Group and class of each row:
[ 0.91 -1.89 -1.19  0.16 -1.18  0.29 -0.57  5.86  0.26  3.35  0.61 -1.83
 -0.66 -0.34  2.62 -0.46 -0.73 -1.19  0.82 -2.02  2.22 -0.26 -1.83  0.05
  2.44] -> [49] G
[ 3.61  1.20 -0.19 -1.31  0.51  0.04 -1.47  3.17 -1.02 -0.55 -0.07 -0.31
 -0.14  1.70  1.99 -0.03  0.23 -1.50  0.77 -0.58  2.66  1.78  1.01  0.49
  1.99] -> [39] K
[ 4.71  3.40  2.96 -0.91  1.22 -2.15 -0.24  2.60 -0.43 -0.67  0.53  0.52
 -0.06  0.28  1.89 -0.18  0.42 -1.30  1.51 -1.13  1.25  0.91  0.82  0.07
  3.08] -> [39] D
[-0.72 -0.79 -0.19  0.08 -0.42 -2.05 -0.70 -0.58 -0.69  3.03  0.23 -1.56
 -0.55 -0.21  1.65  0.82  0.26 -1.28 -0.09 -1.45  0.60  0.65 -1.00  0.85
  2.46] -> [49] N
[ 6.55  2.97 -0.05 -0.74  0.03  1.55 -0.43  3.30  0.31  0.73  0.03 -0.89
 -1.39  0.75  4.29 -0.57  1.70 -1.39  1.77  0.26  1.14  2.77  0.64 -0.48
  1.52] -> [39] K
[ 1.61  1.28 -0.24 -0.16 -0.09  0.34 -2.53  0.03  0.08  2.74  0.59 -1.64
 -0.56 -0.72  4.67 -0.81  1.23 -0.73  2.15 -1.38  2.03  2.24 -2.09 -0.30
  2.50] -> [49] N
[-0.58 -0.62  0.09 -0.21  0.20  0.17 -0.86 -1.50  0.02  1.11  0.63 -0.75
 -0.82 -0.44  1.45  0.57  1.44 -1.62  0.60 -0.33  0.67  0.83 -0.74 -0.43
  3.34] -> [49] N
[ 1.96 -2.25 -0.49 -0.07  0.23  0.35 -0.83 -4.07 -1.14  2.40 -0.94 -0.65
 -0.68 -0.48  2.81  0.70  0.68 -0.57  0.72 -1.29  0.17  2.48 -2.10 -0.16
  2.89] -> [49] G
[-1.31 -3.91 -0.80 -0.20  0.09  0.44  1.03 -0.32 -0.23  2.02  0.13  0.48
  0.07 -0.11  1.36  0.57  1.46  0.00  0.67 -1.02 -1.76  0.33 -1.85  0.39
  3.43] -> [49] G
[ 0.52 -0.27 -0.41 -1.38  0.36  0.58 -1.73  0.32 -0.59  3.35  0.26 -1.91
 -0.49 -0.01  4.03  0.19 -0.71 -1.23  1.26 -2.18  1.35  0.32 -2.40  0.14
  2.86] -> [49] N
[ 5.58  0.90  0.54 -2.73  0.28 -1.94 -0.97  1.30 -0.66  0.23 -0.53  0.48
 -0.25  0.10 -0.18  0.15  0.27 -5.51  1.87 -1.17  2.52  0.81  1.09  0.65
  1.66] -> [39] D
[ 3.08  1.21  0.24 -2.42  0.77  0.32  1.09  3.11 -0.23 -0.76  0.83  1.17
  0.09  0.84  0.54 -0.78  0.85 -1.49  1.65 -0.97  1.90  1.06  1.63  0.91
  2.30] -> [39] K
[ 3.41  0.69  0.79 -0.79 -0.15 -1.37 -2.46  3.78 -0.85 -0.48  0.43  0.52
 -0.78  1.27  2.28 -0.85  2.09 -2.35  1.15 -0.83  2.79  1.69  1.73 -0.84
  2.58] -> [39] K
[ 3.75  0.58 -0.49 -0.78 -0.08 -0.23 -0.83  2.78 -0.80  2.13  0.88 -0.69
 -0.48  0.54  1.39 -0.32  0.75 -0.47  1.51 -1.48  1.22  1.53  1.07  0.21
  3.21] -> [39] K
[ 1.27 -1.07 -0.31 -0.34 -0.73  0.96 -1.00  0.33 -1.06  0.77  0.37  0.25
  0.54  0.04  2.77  0.92 -1.11 -0.82  1.00 -1.65  1.18 -0.94 -2.43  0.01
  2.87] -> [49] G
[ 3.09  1.03  0.25 -1.67 -0.19 -0.95 -1.60  3.33 -0.56  0.81  0.32  0.68
 -1.47 -0.26  1.75 -0.67 -0.34 -2.24  1.95  0.31  0.00  0.02  1.63  0.25
  2.46] -> [39] D
[ 0.07 -1.71  0.99  0.92 -0.21  0.89 -1.15 -0.70 -0.01  3.57  0.38 -1.50
 -1.08 -0.62  4.81  0.42  1.98 -1.12  0.95 -0.92 -0.04  2.46 -3.49 -0.50
  4.16] -> [49] N
[ 2.12 -0.88 -0.09 -0.48 -0.58 -1.17 -0.83  4.31 -0.67  0.68  1.10  0.96
 -0.58  0.17  0.02 -0.91  1.07 -1.02  0.79 -2.39  1.46  0.26  1.31  0.58
  3.59] -> [39] D
[ 2.89  1.70 -0.11 -0.86 -0.62  0.46 -1.64  4.99 -0.24  0.20  1.64  0.16
 -0.11  0.64  4.92 -1.04  1.23 -2.45  2.12 -1.74  1.37  2.22 -0.03  0.13
  3.23] -> [39] K
[-1.23 -2.18  0.09 -0.26  0.22  1.22 -1.82  0.25 -0.76  1.42 -0.04 -0.27
 -0.09  0.07  3.35 -0.42  0.32 -0.93  1.28 -0.74  0.54 -1.05 -2.55  0.17
  4.12] -> [49] G
[-0.20 -3.36  0.54  0.77  1.58  0.63 -2.34  0.39 -1.48  1.74  0.07 -1.07
 -1.28  0.20  5.78 -0.10  1.15 -0.80  1.01 -1.15 -0.48 -0.92 -2.54 -0.54
  2.98] -> [49] N
[ 0.08 -2.50 -0.62 -0.67  0.38  2.28 -1.75  0.08 -1.14  2.13  0.75 -0.98
 -1.14 -0.35  1.92 -0.15 -0.13 -1.52  1.05 -1.86  1.32  0.25 -0.88 -0.16
  2.43] -> [49] G
[ 2.31  2.10 -0.03 -1.46  0.00 -2.83 -1.63  1.83 -0.93  0.77  0.46  0.60
  0.09 -0.98 -1.16 -1.07 -0.03 -2.14  0.93 -1.76  3.08  1.28 -0.82  0.81
  1.86] -> [39] D
[ 3.58  2.42  0.16 -1.17 -0.21 -0.07 -0.95  4.12 -0.27 -0.51 -0.09  1.16
 -0.16  0.33  2.04  0.04  0.98 -1.00  1.34  1.07  1.55  0.25  0.71  0.13
  0.82] -> [39] K
[-1.35 -3.05 -0.91  0.19  0.24  0.18 -1.25 -0.44 -0.89  2.73  1.06  0.27
 -1.56 -0.21  5.22  0.41  0.88 -0.82  1.80 -1.71  0.37 -0.03 -3.84 -1.51
  3.99] -> [49] N
[ 2.38  1.24  0.02 -0.27  0.55 -1.53 -0.76  4.40 -2.81  0.10 -0.10  0.65
 -0.51  0.77  1.82 -0.51  1.47 -0.78  1.43 -1.02  1.63  1.91  1.59 -0.25
  2.98] -> [39] D
[ 1.15  0.81 -0.39 -0.78 -0.21 -0.77 -0.95  2.40 -1.36  0.02  0.37  0.77
  0.02 -0.78  0.90 -1.30  1.96 -1.34  1.38 -0.33  0.63  2.12  1.56 -0.70
  2.79] -> [39] K
[ 2.03  1.66 -0.74 -0.06  0.08  1.23 -2.73 -1.03 -0.24 -0.82  1.10 -2.56
 -0.25  0.02  3.97 -0.24  0.42 -0.87  1.86 -0.43  0.70  1.32 -2.30 -0.42
  2.23] -> [49] N
[ 0.03 -1.98 -0.27  0.16  0.17  1.96 -0.14  0.20 -0.40  0.07  1.17 -0.33
 -0.77 -0.98  5.61 -0.41  1.76 -0.71  2.09 -0.92 -0.56  0.92 -2.07 -0.32
  5.38] -> [49] N
[-3.11 -0.43 -0.12  0.49  0.85  0.90 -1.49  0.34 -0.34  0.53  1.17  0.28
 -1.19  0.27  4.75 -0.68  1.27 -3.54  1.10 -0.50 -0.36  0.42 -2.56 -0.62
  4.07] -> [49] N
[ 2.26 -0.12  0.44 -0.79  0.04 -1.84 -0.55  4.99 -1.45  0.73  2.25  1.39
 -0.26 -0.27  0.26 -1.34  0.91 -2.19  2.08 -2.12  1.25  0.89  1.43  0.24
  4.55] -> [39] D
[-0.32 -2.04 -0.43  0.15  0.35  0.94 -0.64  1.20 -0.04  2.71  0.67 -1.15
  0.34  0.75  5.36 -0.15  0.55 -1.19  1.30 -0.81  0.13 -0.72 -1.73 -1.40
  4.20] -> [49] G
[ 2.51 -1.41 -0.48 -0.21  0.02  1.80 -0.96 -0.37 -1.43  2.28  0.34 -1.40
 -0.93 -1.00  5.45  0.10  1.43 -0.37  1.26 -0.46  1.56  0.22 -2.71 -0.81
  3.32] -> [49] G
[ 3.71  1.46  0.43 -1.08  0.06  0.06 -2.16  2.88 -0.02  1.41 -0.51  0.49
  0.49 -0.50  1.79 -1.44  1.05 -1.96  2.25 -0.91  2.43  3.76  0.46  1.18
  4.46] -> [39] K
[-0.84 -2.44 -0.91  1.63  1.60  1.51  0.43 -1.50 -1.06  1.54 -0.14 -1.15
 -1.97  0.13  4.98  0.58  0.74 -0.85 -0.69 -1.05 -1.05 -1.53 -2.15 -1.03
  2.24] -> [49] N
[ 0.10 -0.72 -1.92 -0.22  0.68  2.24 -0.49  0.30 -1.23  1.71  1.98 -1.24
 -0.16 -0.01  4.91  0.10  0.36 -1.33  2.24 -1.87  0.12  1.48 -1.66 -0.69
  3.26] -> [49] N

Group and class of each row:
[ 1.40 -3.30 -0.24  1.11  3.08 -2.94  0.14 -0.17 -0.25  1.81  1.88  0.99
 -2.69  0.64  0.32  1.73 -0.83 -0.64  2.52  0.93 -4.74 -2.80 -2.71 -1.00
 -1.25] -> dd (85)
[ 0.25  2.39 -0.71  0.87  1.72 -7.34  0.64 -2.72 -0.79  1.37 -2.46  0.37
 -0.26 -1.70  0.04  2.69  1.74 -1.48  1.56 -1.68 -3.19 -0.95 -1.43 -1.55
 -0.99] -> qg (76)
[-0.29 -1.26  1.11  1.06 -1.47  1.81  0.21 -1.58  0.46  1.21 -1.85  0.56
 -3.09 -1.76  0.12 -0.27 -0.19 -2.05  0.84  1.88 -1.11 -1.06 -1.48  2.84
 -3.49] -> dd (75)
[ 0.36  0.64  0.36  1.44  0.61 -1.43  0.06 -3.16 -2.09  3.59 -1.75  0.52
  0.18 -1.52 -0.15 -0.91  2.00 -0.01  0.87 -0.51 -2.48  0.17 -0.84 -1.50
 -0.69] -> qg (74)
[ 0.24  2.54  0.44 -0.30  0.97  2.21 -0.11  0.71  0.66  1.42  0.02  0.20
  0.07 -1.65 -0.34  0.05  0.89 -1.05 -0.55 -0.14 -1.19 -1.30 -1.80  2.41
 -2.34] -> dd (75)
[ 0.33  0.06  0.04  0.10  0.70 -0.52  1.17  0.67  1.32  1.07  2.08  0.69
 -2.48 -1.15 -0.06  1.91 -1.04 -1.94  2.33  1.01 -1.79 -1.48 -2.23 -0.32
 -2.65] -> dd (75)
[-0.69  3.06  0.86 -0.52 -0.71  1.91  0.32 -0.77  1.50  1.17 -0.11  0.70
 -2.60 -1.21 -0.48  0.88  0.94 -1.69  1.32  0.58 -0.94 -0.60 -2.34  2.15
 -2.29] -> dd (75)
[-1.48  0.02  0.07  1.64  1.35 -7.73  2.05 -4.94 -1.65  1.67 -4.80  1.51
  1.41 -1.84  0.08 -1.16  3.83 -0.53  1.89  0.98 -6.15 -1.97 -4.47 -2.09
  0.65] -> qg (74)
[-0.36  4.95 -0.51  0.28  0.96 -1.49  0.07 -1.34 -1.10  1.37 -0.71  0.33
  1.62 -0.45 -0.09  0.15  2.33  0.20 -0.52 -2.95  1.68  0.36  0.53 -1.81
 -0.15] -> qg (76)
[ 1.12  2.29 -0.30  0.23  1.05  2.14  0.36  1.13  1.16  2.70  1.65  0.86
 -1.99 -1.36 -0.46  3.46 -0.69 -1.89  2.25 -0.03 -1.15 -0.75 -1.63  1.07
 -2.80] -> dd (75)
